Each row has a name. After each piece below comes the name of the row it's from, unless a question asks for something else. Each question is about the rows just above it. Some pieces are copies with a little noise.

[  1   0  23  16 -17 -27  -1  13  47  -4   6  -9  -1  -6  17 -18  12 -14
   8 -15  -9 -23  25   6  -1 -28 -10  -4 -15 -25  14  -8 -19  15 -51  -4
  38  20 -15  34 -37 -44 -21   3 -19 -16  19 -29 -40   3   2   3   8   7] -> k_409
[  9 -35 -24 -13  -1  -7 -17 -31  -8  37 -13   6   3   3  -6  -4 -19 -13
  14  33 -14   6 -22 -21   0 -24  11 -26 -16 -16 -10 -13 -22   7  -6 -40
 -38   3   5 -42  10  33  12  13 -14  38 -25  16 -16  27 -28  31  28   0] -> k_221
[-20  33 -35 -14   5  15  21  16  16  -5 -16  21  14   8  -7  -7   0 -10
 -15  -5  21  15 -41  25  -7 -11   1 -58  -4   1  39 -13 -13 -26 -22 -22
   8   3 -20  59 -18 -12  20  13   3 -35  15   0  18  22  -5   8  -4  -3] -> k_289
[  9 -36 -24  37   2 -41   4  15  -3 -17  20 -19 -16 -12 -10  -1  22   1
  17   1  -8 -32  60  22  18  -7  11 -26 -16 -17 -39   4  15   5  12  23
  38   8   9  -4  11 -14 -17 -29   3   5 -18 -34 -31 -13  24  14  -3  12] -> k_889
q: [  3   0  24  16 -15 -25  -2  14  47  -4   6  -9  -2  -8  17 -17  12 -14
   6 -15  -8 -23  24   6   0 -29  -8  -5 -17 -27  17 -10 -20  15 -51  -4
  39  19 -16  37 -37 -46 -21   4 -19 -15  20 -29 -40   2   2   3  10   7]
k_409
After [  9 -35 -24], its row goes on with
[-13  -1  -7 -17 -31  -8  37 -13   6   3   3  -6  -4 -19 -13  14  33 -14
   6 -22 -21   0 -24  11 -26 -16 -16 -10 -13 -22   7  -6 -40 -38   3   5
 -42  10  33  12  13 -14  38 -25  16 -16  27 -28  31  28   0]
q: [-20  33 -35 -14   5  15  21  16  16  -5 -16  21  14   8  -7  -7   0 -10
 -15  -5  21  15 -41  25  -7 -11   1 -58  -4   1  39 -13 -13 -26 -22 -22
   8   3 -20  59 -18 -12  20  13   3 -35  15   0  18  22  -5   8  -4  -3]
k_289
After [ 11 -26 -16 -16], its row goes on with
[-10 -13 -22   7  -6 -40 -38   3   5 -42  10  33  12  13 -14  38 -25  16
 -16  27 -28  31  28   0]

[ -3  14  35  15 -33 -16  43  53 -37 -24  15 -44 -15  43] -> k_936
[-42 -32  12  22  15 -15  15  26 -38 -24  15 -14  15   7] -> k_366
[ -3 -17  35  15 -33 -16  43  53  -6   6  28 -44 -15  43] -> k_160
After [-32  12  22], its row goes on with
[ 15 -15  15  26 -38 -24  15 -14  15   7]
Go on from [-38 -24  15] to the end of its row.
[-14  15   7]
Which value appears more than once in k_366?
[15]

[ -9  -6 -55  -7 -22   0  -1   7   5   5 -17   2   7]  k_199
[  8   0   3 -14  28  -1   7 -12  -9  -4  10  17   3]  k_961
[ -4  -3  -4  -1   3  10  -6  -3  -6  -5  -4 -12   8]  k_624
[ -7  -1 -24  -5  37   0   7  -2  11   0  31  21 -21]  k_657
[  0  -1  19 -30   9   2 -24   7 -18  -2   3  47  37]  k_667
[  1  -1  12 -11   7   6   3   6   1   4 -18   2 -15]  k_852
[-12  -9  -1   0 -55   3   3   8   7  -6 -19  -8 -20]  k_658
[  7   0  34  19  27  -4 -33  -4 -21   1  15 -20  40]  k_248
[  0  -1  19 -30   9   0   8  -3  -1   0  -9   2 -18]  k_443
After [0 7], its row goes on with
[ -2  11   0  31  21 -21]
The row with [  0  -1  19 -30   9   0   8  -3  -1   0  -9   2 -18] is
k_443
q: [ -4  -1  -4   0   4   9  -6  -4  -5  -4  -6 -13   7]
k_624

[-17   1   9 -14  -6  -3  10 -23   2  14 -20 -12  -3  -8 -14  -2   1 -13
  -7 -11   4   4 -14  10  -8 -14  -8  19 -11 -14 -17 -14   8   2] : k_312
[  0   0   9  -5  16 -12  13   2  -7   4  -8  15   7   6 -19  14  20 -16
  -8  28  10   0  -4 -20 -14  29 -13 -11 -14 -19   9   5   9  -3] : k_790
[  3 -25 -26  -5  -8  13   8  13   7 -13 -26 -40  -1   1   1   2  -5  28
   7 -12  18  16 -20   3  11  -2 -16  27  -9   5 -23 -16   5  -1] : k_665
[-11   9 -15   2 -10  11 -10  15  -4  13  18  13   2  -6  26 -17 -10  -5
 -20  16   7   8   7  -2   0 -26  -4 -20   5   5  20  20   8  -3] : k_825
[ 13 -21  52   2  16 -28  12  13   8  12   0   7 -13  23   2  11  13   6
   5  17   8  -4  22  -8  21 -26  -5 -20   5   5  10   9  27   8] : k_32
[ 15 -19  30   4  12 -42  13   9   1   4   1   7 -11  15   2   9   8   7
   6  23  13  -3  18 -10  13   0  -2   0 -13   2  12   8  23  16] : k_773
[ -5  33 -27  -7  -8   7  -5  25  -4   9  10  19 -22   0  34 -18 -28   2
   0   7  10  13  15   8   9 -10   1 -18   6   4   6   1   5   1] : k_240
q: [ 15 -19  30   4  12 -42  13   9   1   4   1   7 -11  15   2   9   8   7
   6  23  13  -3  18 -10  13   0  -2   0 -13   2  12   8  23  16]
k_773
The rest of the row after [ 18 -10  13]:
[  0  -2   0 -13   2  12   8  23  16]
q: [  2 -25 -27  -7  -8  13   7  14   7 -11 -24 -41   0   0   0   1  -5  28
   6 -13  19  17 -19   3  12  -3 -17  27 -10   4 -23 -15   5  -1]
k_665
q: [-11  10 -16   2 -11  13  -9  16  -5  11  19  12   2  -6  25 -19  -8  -5
 -20  14   8   7   6  -2   1 -26  -4 -21   6   5  19  20   8  -5]
k_825
q: [-16   1   9 -15  -6  -2  10 -23   3  14 -20 -12  -4  -8 -14  -1   3 -14
  -7 -13   4   4 -14   9  -9 -14  -9  20 -10 -15 -16 -14   7   4]
k_312
After [-26  -4 -20   5   5], its row goes on with
[20 20  8 -3]

